Read these off the grid that follows.
1) The entry just right of the smallest entry?
2) The 1st entry, reading row by row?
3) The entry just left of the largest entry?
4) The entry directly below the largest entry?
5) The last entry, reading row by row?
6) The entry in the top-right corner?
7) The entry directly below the smallest entry?
8) The third entry on the main diagonal?
[[124 134 149 124 131 128 130]
 [124 132 109 116 127 128 114]
 [134 128 120 130 135 133 127]
 [117 133 127 128 131 128 127]
 [108 128 133 125 132 133 130]
 [107 134 128 118 127 132 128]
 [121 142 142 125 128 133 124]
 [122 148 123 118 128 132 130]
 [132 137 128 127 132 132 128]]
1) 134
2) 124
3) 134
4) 109
5) 128
6) 130
7) 121
8) 120

Read these off the row that follows.
1) Which number is the entry just left of 126?
2) Which number is the entry just left of 138?
3) Which number is the entry just right of 139?
[125, 106, 139, 124, 133, 127, 126, 129, 128, 138, 134]
1) 127
2) 128
3) 124

[116 146 136 127 148 140 129 153 124 103 144 129 152 120 156 135]
What is the entry just right of the largest entry? 135
The entry just right of 124 is 103
What is the entry just left of 120? 152

a =
[[113 115 115 150 137 119 100 130 128 141 156]
 [129 131 120 128 128 123 126 127 128 147 127]
 [128 137 120 123 133 126 127 128 133 128 129]
 [130 126 128 127 133 127 124 128 128 136 133]
 [128 124 124 131 129 128 121 128 128 138 135]
 [127 122 121 134 128 128 118 128 128 143 137]
 [121 133 123 119 141 131 123 128 135 128 128]
 [124 152 108 110 127 121 111 127 153 128 122]
 [125 120 118 137 128 129 115 128 128 145 139]
 [128 130 123 128 129 127 126 127 128 131 130]]
Indices start at 1.
Find the entry at row 2, column 1.
Answer: 129
Find the entry in the bottom-right corner.
Answer: 130
The entry directly below the smallest entry -> 126
Find the entry directly above 111.
Answer: 123
Find the top-left entry.
Answer: 113
Find the minimum.
Answer: 100
Find the entry directly below the largest entry.
Answer: 127
Find the entry at row 1, column 2.
Answer: 115
The entry at row 3, column 1 is 128
Find the entry just left of the largest entry.
Answer: 141
The entry directly below 108 is 118
The entry directly above 143 -> 138
The top entry of the column that holds the largest entry -> 156
The entry in row 2 and column 3: 120
Find the entry in row 3 and column 2.
Answer: 137
Find the entry in the bottom-left corner.
Answer: 128
The entry directly below 111 is 115
The entry at row 1, column 3 is 115

data = [150 126 138 124 139 133 128 136 123 120]
The second entry from the right: 123
Give the first entry.
150
Give the 4th entry.
124

X = [103, 142, 135, 115]
The last entry -> 115
The third-last entry -> 142
The entry just left of 115 -> 135

[108 100 107 125 114]
Which number is the third entry?
Answer: 107
The 3rd largest entry -> 108
The 1st entry from the right: 114

M = [119 144 119 115 124 125 131 140 123 133 130 157 135]
Read off the third entry from the left.
A: 119
Read off the third entry from the right.
A: 130
The first entry is 119

A =
[[135 136 125 130 132 131 126 126 126 133 129 146 124 132 139]
 [124 129 115 134 128 133 124 133 142 132 132 121 124 131 114]
 [131 132 122 130 129 130 131 126 130 131 128 136 120 130 130]
 [118 113 151 110 120 112 152 118 106 111 115 112 131 114 128]
 [132 129 134 131 130 130 111 134 128 130 132 126 143 131 133]
 [132 134 122 129 130 130 133 125 128 131 127 142 119 130 134]]
The entry in the bottom-left corner is 132
Report the maximum.
Answer: 152
Report the 1st entry on the main diagonal.
Answer: 135
Report the last entry in the row that holds the largest entry.
Answer: 128
The second entry on the main diagonal: 129
Report the largest entry in the first row.
Answer: 146
The entry in the bottom-right corner -> 134
The smallest entry in the first column: 118
The second largest entry: 151
Report the entry in the top-right corner.
Answer: 139
Report the entry directly below the largest entry.
Answer: 111
The entry just right of 135 is 136
Report the entry just right of the smallest entry.
Answer: 111
The fifth entry, reading row by row -> 132
Report the smallest entry.
Answer: 106
Report the third entry in reading order.
Answer: 125
Report the entry just right of the largest entry.
Answer: 118
Report the second smallest entry.
Answer: 110
Report the 4th entry from the end, reading row by row.
Answer: 142
The bottom entry of the column that holds the largest entry: 133
The entry directly above the smallest entry is 130
The third entry from the end, reading row by row is 119
The fifth entry from the end, reading row by row is 127
Report the 4th entry in reading order.
Answer: 130
Report the entry just left of the largest entry.
Answer: 112
Report the entry directly below the smallest entry.
Answer: 128
